Each row comes from the steps of one walk. Every step used is in the known rows, and no mark comes twice. Write the walk behind each row, first mark first.
Each row is shifted at random along 4 fixed directions that mean nothing.
Known rows:
moga, sodol, rofo, leto, vitoz, dadir, dige, bopa: [-160   -4   55  -56   99 -106  106   60   14 -117   35 -126   19 -135
  158 -189  106 -172   70 -126  207   27   33   85 -110  160   64    7
  227 -148  131  187  -10   43 -109    4 -213  181  137  -75  129  -86
   87  109   18   80   27  129  -25  185   35   41 -125   37  124  -33
  121 -104  156   56   10]
rofo, sodol, moga, zefe, dige, leto, dadir, vitoz, nuvip: [  -5  -62    2   66  -96 -191  -46  -32   56  -47 -188   -2 -138  -23
  163   19  -40  -23 -109 -106 -163   41   -1   93  164  -72   88   17
 -105   83 -229    3  -85   38  115 -138  118   69   87   85  -79   63
  -99   97  -81   54   62  -36   24  115    9 -191   42  -13  159  -72
  122   34   -1  -10  -41]
dadir, nuvip, sodol, moga, dige, bopa, nune, leto, vitoz: [-140  -34   81   83   -5 -387 -146  166    2 -111  -31  -29 -246  257
  147  128  -19 -241 -453 -229 -313 -214   17  219  203 -201  225   67
 -293  239  -95  -25  135  252  -41 -451  270  -14  -40   67 -168  182
 -170  255 -320   68  138  -39   29  227  -13 -117  214  191   81 -198
  179   82  -21 -163   43]
sodol, moga, zefe, nuvip, dadir, bopa, nune: [  -1   98 -104    8   31  -80    9  119   59  132   -8  -79  -31  144
   63  189   13 -114  -34  -25  -76  -79  -17  -71  -89 -136  -29  -38
   -1  161  -88 -171  114   30  -92  -18  133 -200 -208   31  -97   37
  -48  -45   56 -122  -19  -97   12   10   48   70   80  151  -29 -128
 -119   78 -122   -2  125]
sugag, moga, sodol, rofo, leto, vitoz: [   0  -45   -1   15  165  -27  -16   19    0   67  138  -40   23  214
  -44   29  -14 -118 -264   11  -44 -188   90  -79   43 -318  -13 -194
  -34  147  -88  -42  181  -69  -70 -165   97  -14  -67  -26 -128    2
  -38   -5 -151   11   29  -47  -21   22  -37  -22  108  106  -30 -117
 -211   -1  -84 -134   91]
dadir, bopa, moga, sodol, rofo: [-106   25  155  104  -48  -40  -42   57   61 -113   33   99 -177 -145
  152  -47   38 -114   -9 -127   44 -130  105  108   86  106   58  154
  -40  -70  146  -59   90  118  -64  -28  203   56   33  -27  -17    0
   68   84  -59  -14  161   44    7  157   59 -105  -13  224   93 -134
  188   -1   48  -64    9]
sugag, rofo, moga, vitoz, nuvip: [ 167  152    6  118 -331  -72 -112   14   37 -141 -318  273  -88 -203
  126  119  -15  -57 -173  -80 -330  188   49   35  168 -101   48  -82
 -308   66 -341  -59 -153 -247  425   -4  212  -50   40  249 -256 -162
  -11  109  -11   40   70   20  144  114 -128 -260   55  -16  -58    7
   51   17  -73  112  -45]
sugag, moga, sodol, rofo, leto, dadir, vitoz, nuvip: [ -22   62    4   48  -16  -77  -23   43   48   -4  -71  -37   43 -134
  171  -86   31 -184 -156  -51  -12  -25   66   65   86 -130   81  -61
  106   35  -86   18  -34  -55  -14  -44    6  -25   63   50  -17 -160
  109   86   -1   85   -3   87   12  131   31  -94  -12   95   96  -70
   12  -38   22  -11    7]
zefe, nuvip, sodol, moga, vitoz, sugag, rofo, leto, dadir: [  32  160 -137  -15   30 -106  -63  117   49  240 -119 -145  169   95
  100  102   29 -146 -297   74 -185 -167   45 -175  -21 -368   35 -199
   91  260 -236 -202   78 -123  -82 -226  -10 -199 -151  191  -52 -181
   62   25   92   75 -145   45   73  106  -14  -47   35   61   35 -123
 -245   48  -60  -50  174]
zefe, nuvip, dadir, vitoz, sugag, sodol, rofo, moga, dige, bopa: [  -6  327 -171  -44  -21   26  -49  184  -25  213 -122  -97  187  -61
   51   49  -26 -157 -115  109  -94  -16   -2 -165 -215 -156  -38 -224
  114  226 -220  -92  -46 -213  -48  -20   50 -174 -134  141  -11 -187
   36   17  250   63 -182   61   21   79  -78  -80  -22  -58  -21   -6
 -252   74  -60  -38  156]
rofo, sodol, moga, vitoz, dadir: [ -33 -299  177   28  151  158   61 -243  -84   52  403  -90 -275  244
  -89  -90  -73  201  -99  115  158 -275    1  -30   87  -58 -186  113
   45  -17  187   34  193  262 -218 -134  100    5  -34 -318 -100  278
 -121 -129 -223  -13  102 -185 -156 -255  102   41  224  127   71  -13
  -72  -25  -70 -256  -57]
vitoz, sugag, zefe, dige, sodol, rofo, moga: [ -51   25  229  206 -347 -220 -159   64   24 -245 -176  132 -436  -87
  238 -102  -63  -34 -277 -190 -270 -184   -3   71  337  105  233  251
 -343  100 -245 -145  -48  293  196 -339  342  135  120  144 -162  215
  -52   82 -187   89  205   58  102  278   47 -392  123   99  313 -191
  397  101   23 -102 -212]
bopa, moga, zefe, dige, sodol, rofo: [ -73    7  137   64 -142 -116 -101   -7   91 -151  -86  113 -193 -149
   95  -37   -3   29   67 -204  -25  -31   81   30  118  184  129  269
 -153  -31  -14  -36    3  143   55  -84  192  126  157   92   29   72
   74   52  -12    3  115   52   11  191   41 -211  -98   21  203  -82
  294  109   57   -3 -142]
zefe, dige, vitoz, nuvip, leto, dadir: [ 183 -175 -145  -45   -8   99    1  -84    1   59   21  -11   68  -55
 -102   19   41  146  162  142  -59  180  -69  -61    2    6 -117  -38
   19 -130   33   56  -64 -137  110  125 -179   12    8  -48  -18  -20
  -27  -64   17  -32  -20  -60  123 -174  -95  109   35 -177  -84  167
   -2 -132  -25  199 -112]
sugag, moga, vitoz, dadir, dige: [ -62  120 -107  -34   61 -149  -40  134   54  112    2  -67  -24   -2
    8   17  182 -177 -166  -63  -11  -27  111 -101 -144  -60 -149  -18
  158  169  -29   79   18  -30  -95 -131  -82 -137   22   28 -200 -122
  107   90   74  129   -1  -16  -86  -26 -182  -34  122  171  -11 -114
  -93   15  -22   33   24]
dige, sodol, moga, vitoz, nuvip, leto: [-102   24  -30    2  147 -199 -142    2   57  167  -33   10   -6   64
   -9  108  143  -59 -104  -82  -12  -24  106  -66  -10 -131   37   60
   11  151  -50   90   86  -26  -61 -123  -11 -149   90   89  -73  -73
   88   82   64  117  -49  -52 -136   58  -83   -1   14   42   88  -90
   19  118  -48  -43  -64]
sugag, sodol, moga, vitoz, dadir, dige, bopa: [-184  132  -58  -98  275  -51   12  128    4  207  119 -151  102   32
  -63  -18  107 -149  -27   -4  180 -106   91  -91 -288   19 -166  -10
  281  168  116  135   85   50 -281  -49 -124 -144   39  -74  -54  -50
   63   23  138  132 -125  -16 -265  -61  -90   43   -2   81    9  -19
 -140    1    0 -100   80]
rofo, leto, vitoz, sugag, nuvip, sodol, moga, zefe, dige, bopa, nune: [ -61    2  -10   32  -84 -135  -36   21  -66  -67   23  -88 -109  148
   93    1 -150   17 -200 -119 -138  -73 -142  146  128   14  145   27
  -49  107 -137   24  -45  181    2 -195  -10  -16  -23   11   68  134
 -131  131 -136   42   -4  -30  -10   39   98  -48   61  -70  114   45
  160   77   73  -87    4]
nuvip, dadir, dige, bopa, nune, leto, vitoz: [ -52   82 -131 -146  173  -82   65  206  -82   27   37  -73  201  -12
  -24   -8  210 -210   88  -15  140  142   -6  -45 -282   86  -28  -80
  207  -59  152   96    6  -85  -74  120 -320    7   28  -39   -2 -157
  121   58  105  -16  -22   38   56  -16 -128  270  -54   46 -177    4
   -6  -80   72  224   -2]
leto, rofo, sodol, moga, dige, bopa: [ -66  -98  117  -76  194  138   31  -54  -72   40  214 -103  -38   81
  -80  -76  -15    4    7  -16  108 -158   47  -37 -110    9 -108   35
   41  -68  191   64  151   23 -210   -5   40   41  -17 -166   65   -3
  -28  -67  -41  -26  -37   13 -157  -15  -25   12  -42   11  -27  -35
 -161    3    2 -171   78]
dadir, nuvip, sodol, rofo: [  71  205  -56   39 -224   24  -22   65  143    5 -150  273   87 -415
  -12   78   83  -25  319    5  -43  204   84   21  -19  183   33   47
  -59 -155   21  -62  -37 -227  183  258  -49   -7  104  109   39 -204
  145  -12  207   92   40   94  106   90  -33  -34 -183   -4  -19    7
  140  -23   34  206   27]
dige, sodol, moga, zefe: [ -71   77   -5 -104  139  118   43  -68   63  143  152  128  123 -221
 -240  -17  120  139  424   17  335  136   95 -129 -215  283 -152  161
  213 -124  206  138   24  -74  -78  327 -191  -57  200  -97  106 -111
  181 -136  264   65 -117    2 -259 -184   -2  127 -205  -49   -4   75
   50   77    7   66 -112]
nuvip, sodol, moga, dige, leto, dadir, vitoz: [  10   43  -57   27 -183 -217 -148   81   64  -33 -210  192  -15 -368
   77   45  154  -73  138 -175  -23  264  135  146   -3   92   50   74
   -3  -41  -96   92  -38 -171  157  116   14   61  258  116   -5 -200
  116  105   89  121   93   27   51  107 -135 -127 -144  -39   29 -100
  254   21   81  229  -87]
bopa, moga, vitoz, sugag, zefe, nuvip: [ 102 -136   11   83 -297  230   84 -230   28 -123  200   72 -218 -132
  -81 -204 -137  367  191  159   98  110 -151   57  243  342  -75  156
   82 -303  163   27 -193  120  150  200 -114   17   29 -145  175  152
   16   11    3   -4   55    8   39 -306  171  105   74  -49  114  232
  324   15   78   47 -211]
dadir, vitoz, nuvip, zefe, dige, bopa, moga, sodol, rofo, leto: [ 114  -52    4  171 -256  102 -114 -124  -29 -189 -219  160 -110   -8
  113   65 -260  169    0   25 -180  123 -122  198  248  -94  128 -115
 -279    6 -241  -56 -146  -32  285   41  293   94  -92  110   30  183
 -236    3 -110 -106   87  -63  160   55   68 -200   49 -212   34  118
   42   -1  -16  -42    5]
rofo, moga, vitoz, zefe, dige, leto, dadir: [-145  164 -154 -179  153  -85  142   47   75  137  -94 -151  296 -272
   39 -195  263  -51  394  -53  412  305   77 -107 -361  338 -115   34
  522 -168  142  249 -209 -184 -125  302 -568   25  227   31  300 -413
  406   59  461   91 -166  101 -125  -28  -66  219 -348  -29   27   58
   48   19  197  252  -17]
bopa, nune, rofo, moga, vitoz, zefe, nuvip, sodol: [ 222   64  -11   24  -90  327   74 -197  -66   66  -23   88   74  338
 -193  209 -311  340  -36  323 -134  -42 -149 -130  100 -198 -115 -243
 -229  130 -125 -216  -43  -60  124   44  170  -84 -332    7  -63  181
 -208 -208  -57 -161  -77 -137  119 -253  118  110  111 -118 -205  202
 -322   86 -157 -142  148]
sugag, rofo, moga, zefe: [  42  192  -60  -57   64   49   20   68   29  171   -2    9  203   53
 -105   78   89  -90  -51   53   53    1   91 -240 -226 -129  -97 -100
   48  149 -102 -109   66 -187  -13   75  -31 -178  -71  108 -107 -218
  137 -137  157   -6 -131   38  -69  -57 -108   25  -23   91 -165 -118
 -357   83 -108   16  100]
moga, sodol, rofo, leto, vitoz, nuvip: [  62  -20  -99  -84  174  138  122  -84    8   94   98  -25  215   19
 -113   38   35    6   76  121   62   29   17 -137  -70 -143  -68 -242
  113  -84   34   27   46 -259   11  113 -221   16  -57  -49   41  -96
    3  -31   42   14  -70    5  -13  -42   28  149  -65  -69  -83  142
 -203 -107  -37   43  103]
dige, vitoz, nuvip, leto, dadir, bopa, nune, rofo: [ 167  -65  -78  -37  237  160   56   49 -167  199  103 -165  225  438
  -98  155  -66  -80 -312  309 -148 -179 -148 -223  -73 -448  -40 -345
  -63  190   -9 -217  204  -70  -88  -88   59 -177 -388  -45 -251   92
 -146 -178 -171 -250 -105  -87  181 -124  -69  241  277   31 -309    0
 -506 -101 -271  -77   74]
nune, dige, leto, rofo: [   9  -81   90   -4   -5 -147  -42  116    4 -138  -45   40  -94  -18
   38  -53  206 -148 -170  -51 -149  -82   89  -25   89  -13  112   92
 -161  -47   64  -35   35   58   59 -180  -22  104  106   75 -156    3
   36   70 -114   44  116  102   88  179 -141  -54  115  132   -2 -174
   92  -76   17   71 -108]
dadir, dige, bopa, moga, zefe, nuvip: [-183  108 -112  -83  255  -51   37  111   87  216  102 -214   75  198
  -12   12   79 -131  -35    7   82 -140   19 -131 -194   -2  -92   72
  213  142  156   -2   68  115 -335  -89  -86 -181 -134  -31   72  -44
   66   41  153  -18 -130   29 -171  -22  -41  149   37  217   37  -91
 -215  103  -15 -133  148]
rofo, leto, dadir, nuvip, zefe, dige: [  59  -29 -148  -19  -24  -38   53   43   93  116  -62 -114   79   -4
   41   -1   75  -36   98   78  -35   63  -32  -42  -60    4  -73  -26
  108  -63  -22  -75  -23  -80  -30   68 -211  -31  -63    6   46 -116
   14  -59   87   25   -2    4   94  -32  -74   82    3   81  -26 -101
 -133  -54   32  149  103]
moga, dige, vitoz, dadir, bopa, nune, rofo, sodol: [-233  161  117  -39  173 -261   72  213  -45   43  -43 -199   -2  213
  225   10   63 -311 -343 -119  -58 -216    7  -63 -174  -39   85  -40
   23  228    0  -43  118  134 -193 -318   20   26  -60   37 -184  -45
   61  137 -100  -19   54   -6   29  271 -120  -29   37  262   -5 -220
 -127   51   18 -108  108]
vitoz, nuvip, leto, dadir, dige, bopa, moga, zefe: [ 149  141 -152  -19 -194 -183 -166  174  -14   10 -423  122  167 -193
   85  241  124 -209 -145 -119 -294  224   18   15  -83 -214  110  -99
 -127  223 -364  -92  -94 -265  306   11  161 -186  -35  310 -239 -204
  -33    1   65  -23 -127   36  113  121 -209 -177   15 -122 -179  -49
 -150  -32 -107  213   -1]
rofo, sodol, moga, zefe: [  42   95   52   29 -237  -37  -22  -28   60 -117 -166  352  -89 -373
   -1  110   72   63  245 -153  -17  249  100   74    1  184    2   97
 -142  -81 -158   19  -93 -191  333  232   89   61  232   99  -90 -107
   31   -3   97   91   95  -36  -40   33  -39 -173 -160  -60  -15  -20
  206   37   35  168  -69]
moga, sodol, rofo, leto, vitoz, sugag, zefe, dige: [ 130  -39  -88    2 -116   70   73  -36    8  -88    6   -4    0   62
  -83   13  -91  102  -36   87 -103    8  -75 -101   80  -66   13 -263
  -64  -37 -184  -92  -46 -135  215  -31 -103  147  -70   46   -3  116
 -153   -8  -91   47   34   11  133    3   49  -46   38 -168    2   90
   -2  -58   17   82   41]
moga, dige, sodol, rofo, leto: [ -42 -120   96   11   28   68  -14  -77   22 -102   86   69  -28 -150
  -60  -99   32   63  232  -55  142   57   44   38    7  229    0  145
   -5 -231  130  123   19  -14    1  135  -71  145  172  -93  128  -31
   16  -26  -10   15   87   39  -43   43  -46  -52 -134  -65   53   20
  154  -47   96   65 -107]
leto, dadir, vitoz, nuvip, sodol, moga, dige, bopa, nune, rofo: [ 177  150   -2   11 -314   96  -65   24  -87 -186 -288  256   61 -375
   57   95  -98   30  149  -49 -151  313  -63  196   42   89   77  -73
 -160  -99  -97   16 -176 -214  319  247  143   44   58  127   -5 -108
  -17   37   56  -53   -8   60  152   72    5 -101 -147 -252 -132  222
  176  -59   15  192  -56]
leto, rofo, sodol, moga: [   6   31   78  -16  -21   79   18  -28   -9    1    6  144  -11 -267
   22  -53  109   -8  158  -52   74   39  109  -18  -19   92  -52   78
   33 -166   95    0   47 -145   36  169  -37   73  135  -32   18 -157
  153  -12   96   44   64   48  -29   42    2    0 -154   64   -9  -49
   68  -36   49   51    0]
moga, sodol, rofo, leto, vitoz, zefe, dige, bopa: [  78 -235   20  -58  160  302  167 -207  -56  -75  245 -123   22  271
 -189  -63 -198  276  153  223  152  -60 -138  -53   11  -10  -99 -213
    5 -140  103   46   12   47  -21   73  -99  187 -144 -197  135  289
 -259 -166 -136  -96  -47  -57  -13 -170  135  154   49 -241  -38  215
 -165 -115  -21 -107   56]
rofo, sodol, moga, zefe, dige, bopa: [   3  101  -72  -83   89  140   26    2   15   70  -44  129  114 -114
 -154  123  -43   93  330   13   71  160   20  -47 -209  135 -163  -65
    0    6  -47   62  -65 -178   79  244    6   -2   48    1   23  -49
  -81  -92  190  -19  -93 -101 -152  -98  -87  -54 -157 -181 -107  136
  -98   12    5   39   92]
nune, rofo, sodol, moga: [ -95  -82  153  -21  234  234  101  -91  -57  103  336  -44  -38  101
 -107 -158   42   67   98  137  284 -217   46  -90  -73   61 -122  131
  151 -137  360   -5  151  143 -307   58  -63   13    9 -231   89   26
  145 -133   28  -17   40  -26 -146 -130   84  189  -15  194   10  -48
  -93  -20   13 -173    8]
bopa, dige, sodol, moga: [  85   -6  -59   23   -7   37 -208   25  -42   82  -76  293  -10 -154
 -163  239   70   35   31  -48 -171   36   85  -39   23  -59 -145   83
 -206  116  -67  -60  135 -145  139   39  205  -94   65   40 -253   80
 -142  -60  -33   -3   54 -131  -81  -73 -193 -168   46  -65 -141   69
  -10  -59 -118   41  -82]
sugag, zefe, dige, leto: [ 178 -185 -133   15  125  135  -29  -15   15  148  110   12   69  322
 -330  142  -85  149   18  270 -132  -63  -72 -182   29 -126 -173 -155
 -181  123  -71 -138   91  -15   81    0   48  -82 -162  -52 -219  260
 -272 -251 -137 -138  -22 -200   15 -284 -188   36  238  -76 -195   70
 -264  -83 -174    3  -12]
nune, leto, vitoz, moga, dige: [ -50   13  -80  -81  151 -179  -24  138  -10   27   16  -41   16   85
  -39   39  256 -162 -244  -42  -59  -55   99 -113  -63 -179  -25  -72
   47  148   -5   62   -4  -52  -10 -223 -117  -19    4   68 -171  -61
   95  155   -7  121   12  -11  -35   28 -137   57  146  111  -51  -66
  -42  -52  -41   44  -16]
rofo, sodol, moga, dige, bopa, nune: [-149  119   18  -60  111  -95  -43  105  -43   23  -54   90   43 -174
   20   74   84 -137  139 -228   54   89   74   98 -187  189  -52  110
   29    2   56  143   37  -82  -41  118  -18  -31  146  -13   -4 -149
   53   89   98   -4   16  -50 -181   82 -125  -70 -189   14  -87   27
   95   14  102   39   63]
dige, sodol, rofo, moga, zefe, nuvip, dadir, bopa: [  89  478 -197  -36  -74  -15  -39  226  108  216 -452  178  369 -263
   42  287   -7 -192  212   40 -135  246   75 -214 -284 -105  -11 -287
  -39  231 -414 -192  -88 -475  226  266  186 -179  -94  326  -97 -360
   62 -114  414  -74 -223    7   93  157 -154 -136 -243 -119 -135  -22
 -301  113 -161  167  171]
dige, leto, vitoz, nuvip, sodol: [ 110 -278  111   79 -128   59    9 -216    7  -99  153  139 -173  -20
  -90  -92  -71  270   90  119  -32   46  -69  126  285  156   17  146
 -150 -208  154   69  -32  137  134   27  -31  111   98 -165  -10  180
  -87  -59 -220   21  109  -54   73 -186   36   74   94  -52   66  124
  226  -69   12   16 -207]
nune, leto, rofo, sodol, moga, zefe, nuvip: [ -29  196  -36  -58  -75  -63   81   73  145  -66 -236   98  172 -302
   81    0  107  -76  241  -87   28  194   84   -3  -34  138  117    3
   53 -133  -73   -6 -209 -212  185  186 -148   70  152  211  182 -254
  183  125  266  103  -75  148   22  180   75    3 -293  -49   67   13
  182   28  114  180   40]
vitoz, dadir, nuvip, sodol: [  39  114   34   82 -234 -237 -116  128  120   43 -199  184 -121 -194
  110  156  105 -108 -128  -20 -299  -42   67   49  128  -10   58  143
 -198  170 -148 -152   23   48  163 -175  170 -103   48  130 -330  -13
  -20    1  -62  134   77  -43   97   99 -121 -193  136  184   34 -151
   88  -36  -56   66  -17]

Write each row's walk:
[ -13 -139  118   -8   59   85   60 -114 -129 -162  148  -51  -80  126
  -24 -175  -19   56  -70  -23  115  -16  -12   54   69   92  -15   61
    3 -196  210  131   -8   90  -96    9 -115  125   42 -147  100    6
   43   73 -111  -82  107   54   12  -58   29   92   39   69  -62   17
   71   17   93  -41  -66] -> bopa, nune, dige, leto, rofo, moga, vitoz
[  36  -95  108   58 -107  153   -5  -72 -111 -237  -56   60  -24 -229
  141 -160 -101   -7    7   17   27   82  -54  252  158   58  109   18
   14 -180   74   82 -159   46   77   93   83  123   90  -48  105    7
  -40   73  -79  -39   46   84   53   44   98 -102  -15  -96   26  174
  150 -159   87   -7  -86] -> nune, dige, bopa, moga, sodol, rofo, leto, dadir, vitoz, nuvip
[  63   15  -53  -26  -20  -74  -65   10   44   41 -152  -17   35   90
    4  153   36  -16  -55  -96 -113    1   79  -90  -49 -210   37 -105
 -124   98 -226 -106   54 -174   78  -71   71   29  -45  174   -5  -76
  -22  -14   26   31   -7   -2   53  138  -35 -102  -80  -79  -31 -165
 -144   86   -3   44  149] -> nuvip, leto, rofo, sodol, moga, zefe, dige
[-113 -330  224   46   64  -45  -22  -98 -102 -234  347  -66 -330  257
  -18 -124  -84  102 -125 -117   90 -196  -49  257  196  104   87  237
 -124 -117  288  131  117  429 -168 -205   91  154   48 -248  101  330
 -134   92 -366  -12  185  -56  -57  -64  150   85  133   58  101   -3
  326   10   93 -168 -129] -> nuvip, sodol, moga, dige, bopa, nune, leto, vitoz
[ 284 -114 -107    3 -111  276  -30 -110 -190  -41 -119  155  105   35
 -155  173 -150  174  -22  218 -136  187 -132  -11   12 -233 -156 -318
 -123   73 -260  -69  -66 -246  319  192  175  -43 -185  -16 -232  108
 -332 -197 -118 -179  -54 -146  112 -281 -131  -40  189 -257 -337  184
 -345 -157 -183   52    3] -> rofo, leto, dadir, dige, bopa, moga, vitoz, zefe
[ 161  -88   35   87 -297 -156  -66    6  -29 -368 -210  230 -276   23
   58  131  -49   90 -214 -127 -348   92  -67  132  341  -64  128  -16
 -421   68 -274  -46 -186   74  450 -198  211  177    3  145 -276  271
 -211  164 -275  -18  212  -77  213   52   32 -185  230  -85  -19   65
  341  -52  -27  124 -156] -> bopa, nune, leto, vitoz, moga, zefe, dige
[-119  128  -40   41 -129 -164  -49   78   64 -137 -203   66  -30  -94
  118   54   -6   22  127 -110   -5  173  -62  236   73  193  170   91
  -39    5  -34   93 -221  120  119   37  -48   21   83  148  168   79
   -7  211   86   81    9   30   -8  106  109   37  -93  -92  101   92
  369   57  131   72  -19] -> dadir, vitoz, zefe, nuvip, sodol, moga, dige, bopa, nune, leto
[ 145 -256  135   74 -215  243   41 -178 -189 -424  102  208 -193 -159
  -22 -152 -172  206  216  -46   64  260 -156  316  213  223   41   20
 -175 -427  117  188 -123  -26  278  306   78  265  103 -175  138  145
 -143   44 -201 -181  203  -20  122  -92  100   46  -23 -221 -102  243
  346 -158   89  120 -196] -> sodol, moga, dige, bopa, nune, rofo, leto, vitoz
[ 114  -58   73   58  -67   63  -68   54  -78  -81  -70   81   28   -2
  -35   75 -108  -18    8    5  -87  -20  -28  126   47  -34   31  -32
 -169  -20   26  -98   70   17   26   50  249   13  -85  -16  -57   42
 -112 -106 -147 -175   47  -34  124    6  -32  -70   -1  -56 -161    6
    6  -65  -44   29    9] -> nuvip, sodol, moga, dige, leto, dadir, bopa, nune, rofo
[ 110   45 -132   27 -212 -223 -138  106   69   84 -279   80  105 -174
   23  116  104 -126  -52  -83 -216  172   49   28  -12  -84   60   24
  -80   93 -209  -90   -8 -194  180   28   97 -152   19  198 -142 -187
   51  -37   49  -29  -46   11  111   41 -220 -136    1    4 -112 -119
  -83   28  -81  185  -33] -> bopa, moga, dige, leto, dadir, nuvip, zefe
[ -41 -125  142  150 -176  -19  -38 -125   85 -118   34   17 -189   51
  158  -61 -123  110  -18  -59   -4 -128  -16  142  262   11  203  220
 -123  -51  -11 -132   20  235  -24 -100  201   52  -17   13  186  124
   10  -12 -116  -50  126    8   83   93  211  -72  -26   99  222 -120
  157   84   60 -115  -18] -> bopa, moga, zefe, nuvip, sodol, rofo, leto
[ 108  376 -103   13 -272 -236 -100  345   -9 -114 -519   67  188 -175
  196  144  -19 -338 -313 -103 -443   96  -67   15   17 -132  210 -160
 -214  266 -470 -197 -234 -151  346 -140  156 -137  -88  409 -258 -193
  -59  131   59  -15 -148  152  216  268 -115 -309   63  -57 -142  -23
    5  -20  -45  155   52] -> vitoz, sugag, rofo, moga, zefe, dige, bopa, nune, leto, dadir, nuvip
[ 219  110 -177   44 -128  101   -2  108   11   27 -304  110  242 -147
  105  211  -70 -145   17   92 -233  135  -33  -62    4 -298   34 -331
  -96   91 -364 -279  -38 -378  290  194  246 -105 -225  214 -104 -130
 -126  -66   87 -217  -63  -21  226   78  -32  -95   -5  -80 -189   17
 -268 -123 -177  144  147] -> sodol, rofo, leto, dadir, bopa, moga, zefe, nuvip
[   0  -42   59   95 -252 -112   17   -8   56 -118   98  -18 -166 -157
  118 -211   57  -21 -112  -14  -24  -46  -22   85  212  114  189  117
   15 -211   68   -4  -13   92   68  -79 -144   75  106    1   91   18
  113  157  -87  212  110  204  139  117  144   26   55   69  203 -107
  351  -21  104   58 -124] -> dadir, nuvip, leto, vitoz, sugag, sodol, rofo
[ -11  -47   66   71 -127   22  -15 -108   43  -16   34  -26 -142  -29
   78  -64 -119  117   35   -8  -29  -36  -10   42   85   44    8  127
  -57   -8  -10   19  -10  103  -48  -89  146   48    4  -43   95   62
   19  -19  -15  -11   45  -30   53   14   82  -93  -31  -34  171   43
   78   51   -6  -88  -39] -> zefe, nuvip, sodol, rofo, moga, dige, vitoz, dadir
[ -49  165  -80  -59  123  -13   47   18  -27   61 -185    5  220   92
  -58   87  -16   31  124   -1   71  112  -17  -86 -144    4   11 -165
   35   66  -87   29  -83 -138   41   84 -137   21    1  137   55  -44
   65   10  167  -70  -72  -58  -24   49  -24   62 -173 -135  -99  104
  -68   52   38   41   86] -> bopa, nune, rofo, sodol, moga, vitoz, zefe, dige, leto
[  62  148  -35  -21  -89  -85  -31   78  -33 -176 -268  251  141 -299
  -31   52   68  -60   89 -134  -76  234   69   83   33   75   99  -78
 -101  -48  -62  122 -151 -191  263  100  -47  112  172  157  -66  -99
  101  124   72    2   23   65   59  128  -44 -112 -143 -182  -99  201
  240  -86   58  197  -76] -> bopa, nune, dige, leto, vitoz, moga, sodol, rofo
[  97 -107   25  -38  -97  265  135 -152 -184 -256   65   83   61 -125
  -93 -137  -80  211  310   35  234  304 -175  156  -25  212   16  -86
   63 -345  112  191 -170 -103  204  394 -177  158   53 -102  224   63
  -10  -42   15 -146   -3   19   22 -141  128  217 -133 -301 -151  294
  138 -138   65  145 -128] -> sodol, moga, dige, bopa, nune, rofo, leto, vitoz, zefe
[  79   69  -41  -25   96  110   11   88 -129   15  -72  -63  175  242
  -27  116 -219  -54 -179  118  -95  -66  -99  -27  -43 -272   10 -307
  -95  220 -221 -145   31  -53   26  -14  177   -6 -172   51 -104  116
 -223  -74 -101 -136  -67  -59   54   -6   16  -36   74  -98 -182   17
 -269  -25  -88  -86  136] -> sugag, sodol, moga, zefe, dige, bopa, nune, rofo, leto, dadir, vitoz
[ 151  -22  -34  -11  -30  285   97 -199    6   49  -16  -47   41   75
 -116   -1 -215  227  122  204   12   16  -69 -147   35  -48 -173 -145
    7  -51  -56  -45  -50  -78    6  112   55   25 -154  -78   71   92
 -149 -156   50  -60 -109   31   28 -159  113   26    1 -170   10  176
 -188   27 -118  -88   42] -> leto, dadir, dige, sodol, rofo, moga, vitoz, zefe, nuvip
[  34  -75   -5  -33  -69  123   65 -177   23   38  152  -12  -58  -63
 -126  -39  -41  216  184   24  143   80  -24   -6  -55  103  -90  110
  126  -95  136   93   -5   66  -90  107 -106    4   48 -154  121   34
   39 -121   33   80  -49   21  -77 -198  116   87  -70 -103   84   79
   10   69  -20   -8  -80] -> leto, dadir, dige, vitoz, nuvip, sodol, moga, zefe
[  -5  -32   -7  -11  -99   11   23 -151   28  -19  -65  -86   41   34
   49  -69  -89  181   -6  -46   36   91  -69   22   60   62   68   76
   26  -47   -8   59 -113    4   17  -17 -100   69    2   50  233  -26
   71   42   33   20  -70   85   50   19   76    6 -137 -156   91   42
   -4  109   90  -19  -16] -> bopa, dige, vitoz, moga, zefe, nuvip, leto, rofo, sodol
[  60    3 -112  -48   84  137   -9   18   22  187   44   55  238 -216
 -214  -25   70   25  304  163  122  107   48   34 -112  108 -130   71
  191 -123  227   63  -20  -67 -141  240 -171 -126   91  -93  107 -150
  110 -134  189   41 -122    8  -91 -223  -66  103  -97  -50 -112  133
  -41 -108   11   93    4] -> nune, dige, leto, dadir, nuvip, sodol, moga
[ -97  443 -228   -1 -165 -539 -194  352  249  160 -608  156  212 -389
  176  271  245 -332   65 -270 -260  245  166   18 -151  -12  184   26
  -24  340 -429  -38 -144 -229  216  -78   23 -179  187  482 -159 -322
  190  146  347  182 -121   11    6  347 -216 -291 -206   -3   80 -161
  116   88   16  258   79] -> vitoz, dadir, nuvip, sodol, moga, zefe, dige, leto
[ -51   20  -71  -95  273  139   57  -60  -44  186   93  -86   63  280
 -170  132  -74  128   48  134   73  -78  -21 -170 -199 -114 -205 -202
   47  180  -37   25   54  -43 -104  -15  -17  -56 -133  -57  -44  134
 -163 -101   75  -18 -125 -173 -193 -151  -50   64   42 -116  -83   94
 -327   44  -89 -179  161] -> rofo, sodol, moga, vitoz, zefe, dige, bopa
